Here is a tiny trained network, its code and every weight. The questions are about switching its units off for an input and a target symbol, where a switched-off unit gives its printed mean instead of its output.

import numpy as np


def w(rows, s, z=0):
    codes = np.array(rows[::2]) - 128.0
    scale = np.full(codes.shape[1], s)
    scale[-1] = z or s
    return codes * scale


def f(y):
    return y / 2 * (1 + np.tanh(0.7978845608 * (y + 0.044715 * y**3)))


def softmax(a):
    e = np.exp(a - a.max(-1, keepdims=True))
    return e / e.sum(-1, keepdims=True)


def log_softmax(a):
    a = a - a.max(-1, keepdims=True)
    return a - np.log(np.exp(a).sum(-1, keepdims=True))


def net(x, mask):
    ids = ['αδεζηθμξπστφψ'.index(c) for c in x.split()]
    T = len(ids)
    res = E[ids] + P[:T]
    q, k, v = (res @ M[0].T for M in (Q, K, V))
    z = softmax(np.where(np.tri(T) > 0, q @ k.T / 3**0.5, -1e9)) @ v
    res = res + np.where(mask[0], z, O[0][:, -1]) @ O[0][:, :-1]
    y = f(res @ A[0][:, :-1].T + A[0][:, -1])
    res = res + np.where(mask[1:9], y, B[0][:, -1]) @ B[0][:, :-1]
    return log_softmax(res[-1] @ U[:, :-1].T + U[:, -1])


Q, K, V, O, A, B = {}, {}, {}, {}, {}, {}
E = w([
[154,191,147,172,90,121,86],'α',
[150,201,147,167,108,135,85],'δ',
[184,222,157,146,125,159,94],'ε',
[151,174,111,144,51,3,98],'ζ',
[152,172,181,93,105,89,108],'η',
[109,196,185,56,50,86,83],'θ',
[140,183,138,104,57,152,163],'μ',
[176,93,153,174,119,43,186],'ξ',
[187,138,76,175,133,116,210],'π',
[54,54,103,25,116,127,168],'σ',
[139,100,227,117,131,82,133],'τ',
[151,63,99,167,77,195,143],'φ',
[65,92,177,141,27,172,187],'ψ',
],0.016)
P = w([
[95,191,241,224,145,168,47],'0',
[147,195,191,179,60,108,140],'1',
[132,201,194,173,98,76,197],'2',
[158,144,157,132,58,105,137],'3',
[162,123,128,107,29,78,155],'4',
[179,103,123,98,41,64,148],'5',
[193,79,99,67,2,62,127],'6',
],0.0085)
Q[0] = w([
[213,129,187,152,77,81,196],'H1',
[253,164,122,119,65,148,64],'H1',
[155,110,75,122,166,120,68],'H1',
],0.015)
K[0] = w([
[59,2,102,10,170,165,147],'H1',
[146,66,79,9,115,76,225],'H1',
[203,220,133,71,38,119,47],'H1',
],0.0099)
V[0] = w([
[181,250,47,102,160,79,54],'H1',
[74,170,108,68,104,205,172],'H1',
[38,123,181,53,123,86,88],'H1',
],0.013)
O[0] = w([
[172,200,52,135,84,99,51,8],'H1',
[37,149,145,148,2,199,117,56],'H1',
[28,196,97,84,148,95,174,252],'H1',
],0.015,0.0044)
A[0] = w([
[69,177,66,123,162,130,166,2],'N1',
[146,134,1,145,196,154,120,36],'N2',
[72,198,168,90,164,102,185,196],'N3',
[124,47,68,193,80,108,122,186],'N4',
[230,152,166,125,62,169,88,55],'N5',
[255,111,209,51,155,87,130,71],'N6',
[157,235,28,76,197,121,90,109],'N7',
[227,125,105,89,195,123,59,191],'N8',
],0.0075,0.006)
B[0] = w([
[138,80,152,185,140,122,28,154],'N1',
[104,7,52,170,124,122,124,159],'N2',
[189,96,68,105,152,126,113,254],'N3',
[95,160,125,97,142,153,134,151],'N4',
[95,138,83,133,163,164,80,169],'N5',
[133,145,104,224,72,109,122,227],'N6',
[114,98,192,91,109,83,119,237],'N7',
[63,146,160,169,168,126,161,209],'N8',
],0.012,0.017)
U = w([
[126,157,181,144,127,130,105,98],'α',
[108,172,180,142,147,139,101,119],'δ',
[107,153,166,149,150,146,71,104],'ε',
[53,130,127,160,99,94,125,81],'ζ',
[143,197,238,105,129,108,130,150],'η',
[185,106,190,95,73,108,50,113],'θ',
[100,253,150,118,48,133,162,254],'μ',
[113,202,162,178,104,115,189,84],'ξ',
[138,134,69,194,97,145,78,51],'π',
[99,93,76,136,145,147,70,93],'σ',
[189,164,86,124,135,114,161,216],'τ',
[217,53,187,166,40,143,68,116],'φ',
[104,152,243,112,122,125,175,102],'ψ',
],0.0052,0.0077)

Each question gives the input, a string of symbols that net reads in full, and the target symbol t.
The units are the heads (3 rows each of Q, K, V and O) and the neurons (one row each of A and B). Each row of codes is followed by its name. A weight is (code - 128) times the scale printed after its matrix; where a second scale follows, it is the last column's (O, A, B and U).
mask holds one flag per unit, heads first, then neurons. A switched-off unit (its flag False) gives its mean, the last column of its rows in O or B, instead of its output. The means were averaged over made-up inputs and are rounded, as every weight is.
A unit's drop is (log p(t) with every unit on - log p(t) with that unit switched off) / (log p(t) with every unit on - log p(t) with every unit switched off).
The circuit of an input: a set's keep is (log p(t) with only the set's units on - log p(t) with every unit switched off) / (log p(t) with every unit on - log p(t) with every unit switched off). Starting from all 9 units, units are removed one at a time, each time the one whose removal leaves the highest keep (on an exact tie, the one counted first), for as long as the keep stays at least 0.8.
units of the circuit, in order: the units of the circuit, biggest drop first
top k neurons: the k neurons with the biggest drops, biggest first
drop when u is switched off: that unit's drop, to one decimal
input ψ ζ π φ ζ μ δ, target μ: top neuron => [N3]
input ζ θ θ ζ ε, target θ: units of the circuit, in order => [H1 N7 N1]
input σ μ θ ζ δ η, target σ: units of the circuit, in order => [H1 N3 N1]
input ζ μ δ ζ, target μ: units of the circuit, in order => [H1 N3 N2]
input ε ε τ μ, target τ: top 2 neurons => [N3 N7]
input μ ζ μ ξ θ θ, target ξ: top 3 neurons => [N6 N8 N3]
input σ ζ η, target σ: units of the circuit, in order => [N3 H1 N1]
input π ζ μ, target π: units of the circuit, in order => [H1 N5 N7]
input ζ ζ ξ ζ δ, target ξ: units of the circuit, in order => [H1 N8 N6 N3]
input μ ζ ζ δ, target ζ: top 4 neurons => [N8 N2 N7 N3]
input τ ζ ε, target τ: units of the circuit, in order => [N3 H1]
input μ μ ζ τ ζ, target τ: units of the circuit, in order => [H1 N3 N7]
input δ θ μ τ μ ε α, target μ: units of the circuit, in order => [H1 N3 N1]
input ζ μ μ ζ ζ μ ζ, target μ: units of the circuit, in order => [H1 N3 N4]
input μ η θ ζ φ μ, target φ: top 2 neurons => [N8 N6]
input α ζ ξ, target ξ: top 2 neurons => [N6 N8]
input μ ζ θ μ η π σ, target μ: top 2 neurons => [N3 N2]
input μ π ζ ζ, target π: top 2 neurons => [N5 N6]
input θ α ζ θ α, target θ: top 3 neurons => [N1 N7 N8]
input ε δ ζ ζ, target ζ: top neuron => [N8]
input ζ ζ μ ζ ζ θ σ, target ζ: top 2 neurons => [N8 N2]
input τ α ψ ζ τ τ, target τ: top 4 neurons => [N3 N7 N8 N1]
input ζ ψ α ψ φ, target ψ: top 2 neurons => [N3 N6]
input ξ ζ η, target ξ: top neuron => [N6]
input τ μ ζ ζ ξ ζ α, target ξ: top 2 neurons => [N8 N6]
input τ μ θ μ τ θ θ, target τ: drop when N8 is switched off => 0.1
input ξ ξ θ, target ξ: drop when N3 is switched off => 0.1
input ζ μ ψ μ ε ψ μ, target ψ: drop when N3 is switched off => -0.1
input η μ θ, target μ: drop when H1 is switched off => 1.0
